Here is a tiny trained network, its code and every weight. The questions are about switching its units off for an input and a class, where a switched-off unit gives its printed mean instead of its output.

import numpy as np


def w(rows, s, z=0):
    codes = np.array(rows[::2]) - 128.0
    scale = np.full(codes.shape[1], s)
    scale[-1] = z or s
    return codes * scale


def f(y):
    return y / 2 * (1 + np.tanh(0.7978845608 * (y + 0.044715 * y**3)))


def log_softmax(a):
    a = a - a.max(-1, keepdims=True)
    return a - np.log(np.exp(a).sum(-1, keepdims=True))


def net(x, mask):
    res = np.array(x, float).reshape(1, 6) / 4 @ E
    y = f(res @ A[0][:, :-1].T + A[0][:, -1])
    res = res + np.where(mask, y, B[0][:, -1]) @ B[0][:, :-1]
    return log_softmax(res[-1] @ U[:, :-1].T + U[:, -1])


A, B = {}, {}
E = w([
[123,125,123,130,127,125],'x0',
[151,91,192,254,127,101],'x1',
[106,201,87,177,209,150],'x2',
[52,107,195,78,193,89],'x3',
[154,48,103,121,183,161],'x4',
[113,117,115,132,124,113],'x5',
],0.009)
A[0] = w([
[176,51,206,84,57,106,77],'neuron 0',
[145,61,137,68,38,126,112],'neuron 1',
[196,133,78,149,93,147,61],'neuron 2',
[123,111,117,127,140,96,160],'neuron 3',
[129,184,68,178,218,139,90],'neuron 4',
[110,114,164,199,124,121,113],'neuron 5',
[190,17,75,122,207,178,17],'neuron 6',
[128,115,106,152,129,78,74],'neuron 7',
[124,115,145,175,130,115,88],'neuron 8',
[121,161,106,77,110,153,212],'neuron 9',
[126,157,75,169,49,153,79],'neuron 10',
[137,120,57,8,115,187,166],'neuron 11',
[124,141,134,100,133,142,84],'neuron 12',
[91,109,191,93,175,124,125],'neuron 13',
[168,79,199,207,126,125,183],'neuron 14',
[118,139,106,153,124,150,6],'neuron 15',
[135,109,184,205,133,108,120],'neuron 16',
[100,197,78,180,237,113,103],'neuron 17',
[150,119,111,149,109,102,144],'neuron 18',
[119,126,190,203,94,134,218],'neuron 19',
[193,142,51,156,46,168,83],'neuron 20',
[115,125,150,112,155,95,181],'neuron 21',
[149,39,102,110,193,149,60],'neuron 22',
[176,128,68,141,73,115,139],'neuron 23',
[111,153,89,67,133,109,117],'neuron 24',
[118,187,87,51,97,81,121],'neuron 25',
[75,242,182,139,31,95,50],'neuron 26',
[17,134,236,86,159,101,74],'neuron 27',
],0.011,0.0023)
B[0] = w([
[129,150,120,157,3,207,223],'neuron 0',
[122,151,120,159,27,200,213],'neuron 1',
[152,75,170,98,141,116,187],'neuron 2',
[125,123,140,113,133,135,136],'neuron 3',
[119,126,126,133,22,197,203],'neuron 4',
[124,137,80,115,170,143,186],'neuron 5',
[90,238,194,145,136,18,209],'neuron 6',
[140,136,120,108,135,139,131],'neuron 7',
[131,132,97,123,150,138,156],'neuron 8',
[113,118,83,138,158,126,190],'neuron 9',
[171,93,183,113,146,109,191],'neuron 10',
[98,117,27,137,201,152,255],'neuron 11',
[130,118,109,138,126,120,136],'neuron 12',
[170,64,152,107,135,116,193],'neuron 13',
[92,118,45,115,188,143,240],'neuron 14',
[121,109,143,138,113,134,127],'neuron 15',
[117,125,67,130,179,140,210],'neuron 16',
[144,117,120,140,19,189,219],'neuron 17',
[129,127,134,115,141,136,149],'neuron 18',
[103,137,58,121,179,119,218],'neuron 19',
[168,49,190,100,157,106,230],'neuron 20',
[147,98,140,124,132,126,159],'neuron 21',
[116,192,184,123,136,58,184],'neuron 22',
[153,91,174,115,144,133,191],'neuron 23',
[127,119,94,155,170,145,186],'neuron 24',
[108,152,72,123,176,122,210],'neuron 25',
[67,252,190,152,114,28,231],'neuron 26',
[203,49,206,102,158,116,250],'neuron 27',
],0.021,0.0085)
U = w([
[74,103,1,102,231,159,157],'0',
[117,124,123,140,1,241,100],'1',
[204,3,211,47,185,99,4],'2',
[51,249,186,128,144,3,255],'3',
],0.0076,0.00095)

Each question gives the input, the list of numbers given to net, and the class t.
The units are the neurons (one row each of A and B). Each row of codes is followed by its name. A weight is (code - 128) times the scale printed after its matrix; where a second scale follows, it is the last column's (A, B and U).
mask holds one flag per neuron, in row order. A switched-off neuron (its flag False) gives its mean, the last column of its row in B, instead of its output. The means were averaged over made-up inputs and are rounded, as every weight is.
A unit's drop is (log p(t) with every unit on - log p(t) with that unit switched off) / (log p(t) with every unit on - log p(t) with every unit switched off).
The circuit of an input: a set's keep is (log p(t) with only the set's units on - log p(t) with every unit switched off) / (log p(t) with every unit on - log p(t) with every unit switched off). Starting from the 12 units with the biggest drops (on a tie, the unit counted first), units are removed one at a time, each time the one whose removal leaves the highest keep (on an exact tie, the one counted first), for as long as the keep stays at least 0.8.
circuit, biggest first: the units of the circuit, biggest drop first
k most important neurons: the k neurons with the biggest drops, biggest first
drop when u is switched off: that unit's drop, to one decimal
input [2,0,4,8,-8,8], class 2: 3 most important neurons -> neuron 27; neuron 13; neuron 6
input [-8,8,6,2,-7,-2], class 0: 3 most important neurons -> neuron 16; neuron 14; neuron 19
input [0,-3,4,-7,6,7], class 2: circuit, biggest first -> neuron 20
input [4,7,-8,0,3,-2], class 1: 3 most important neurons -> neuron 0; neuron 1; neuron 11
input [2,-7,7,3,-8,-3], class 3: 2 most important neurons -> neuron 26; neuron 14
input [0,2,7,-1,8,-8], class 3: 2 most important neurons -> neuron 6; neuron 22
input [-5,7,-7,-7,-1,3], class 0: 2 most important neurons -> neuron 14; neuron 19
input [-6,7,-4,-7,-7,3], class 0: 3 most important neurons -> neuron 14; neuron 19; neuron 27
input [5,-7,-3,-3,8,-1], class 3: 3 most important neurons -> neuron 6; neuron 22; neuron 14
input [-4,5,4,-6,-1,3], class 2: 3 most important neurons -> neuron 20; neuron 11; neuron 10
input [4,3,7,0,-6,-7], class 1: 2 most important neurons -> neuron 17; neuron 4
input [1,2,6,-6,0,-7], class 1: 3 most important neurons -> neuron 4; neuron 17; neuron 27
input [-7,3,-2,6,8,-4], class 3: 2 most important neurons -> neuron 6; neuron 22
input [-5,2,-7,3,-5,3], class 1: circuit, biggest first -> neuron 0
input [4,-4,-4,7,8,1], class 3: 2 most important neurons -> neuron 6; neuron 22
input [4,5,-8,2,1,4], class 1: drop when neuron 0 is switched off -> 1.8
input [0,-3,-8,5,-5,-8], class 1: drop when neuron 0 is switched off -> 0.1
input [6,3,-5,1,1,4], class 1: drop when neuron 0 is switched off -> 0.3
